J288: [47.9, -37.6, 61.9, 79.7, 62.1]
J372: [48.2, -37.6, 65.4, 54.1, 54.0]
J503: [40.8, -37.6, 67.7, 34.9, 70.6]
J207: [89.7, -37.6, 44.4, 41.5, 62.2]
[48.0, -37.5, 61.9, 79.8, 62.3]
J288
[48.2, -37.6, 65.4, 54.0, 54.0]
J372

J122: [-29.5, -52.8, -56.8, 54.2, 58.8, 40.4, -35.1, -77.4, -22.7]
J799: [36.2, 39.5, 3.1, -46.8, -54.1, -53.7, 5.9, 19.9, -22.4]
J415: [-17.8, -9.6, 64.7, 12.7, 18.3, 30.0, 47.2, 52.0, 57.3]
J683: [41.7, 56.7, 27.8, -49.6, -62.1, -58.4, 22.5, 51.5, -3.3]
J690: [-25.3, -13.0, 49.9, 18.0, 24.4, 32.5, 40.3, 36.2, 48.5]
J26: [-28.2, -9.2, 83.1, 11.7, 24.6, 39.5, 63.6, 69.6, 74.1]
J280: [47.4, 51.2, 3.0, -52.4, -60.3, -65.7, -2.3, 24.6, -25.3]
J779: [27.3, 28.5, 61.4, -40.1, -27.7, -23.7, 18.0, 64.1, 30.3]
J971: [-46.1, -37.4, -0.2, 50.9, 55.2, 56.4, 20.6, -10.8, 34.3]
[-29.5, -52.8, -56.8, 54.2, 58.8, 40.5, -35.2, -77.4, -22.8]
J122
[35.9, 39.6, 3.1, -46.9, -54.2, -53.8, 5.8, 19.8, -22.3]
J799

J244: [21.0, 57.6, 30.9, 18.3, -56.0, -45.3, -56.7, -28.8, 21.5]
J479: [-6.9, 10.4, 17.0, 10.0, -13.0, -20.3, -15.6, 11.4, 19.0]
J635: [-31.2, -4.4, 12.2, 12.7, 4.3, -6.2, -3.7, 34.7, 23.7]
J872: [19.8, 28.3, 10.0, -2.1, -24.4, -19.8, -29.5, 1.7, -4.9]
J703: [79.0, 45.2, -15.1, -71.5, -16.1, -3.7, -40.2, -90.5, -79.2]
J586: [-29.5, -24.7, -3.5, 18.4, 18.1, 14.3, 22.5, 33.6, 17.4]
J88: [54.3, 0.1, -27.7, -68.3, 23.2, 27.9, 2.0, -58.7, -79.3]
J478: [-7.7, 7.4, 21.0, 14.1, -13.3, -21.6, -18.0, 14.2, 19.7]
J673: [19.8, 28.3, 10.0, -2.1, -24.4, -19.8, -29.5, -22.8, -4.9]
[-7.7, 7.4, 20.9, 14.2, -13.3, -21.6, -18.0, 14.2, 19.7]
J478
[54.2, 0.0, -27.8, -68.3, 23.3, 28.0, 2.0, -58.8, -79.2]
J88
[-31.3, -4.3, 12.2, 12.9, 4.4, -6.2, -3.8, 34.8, 23.7]
J635
[19.8, 28.3, 10.0, -2.1, -24.5, -19.8, -29.5, 1.8, -4.9]
J872

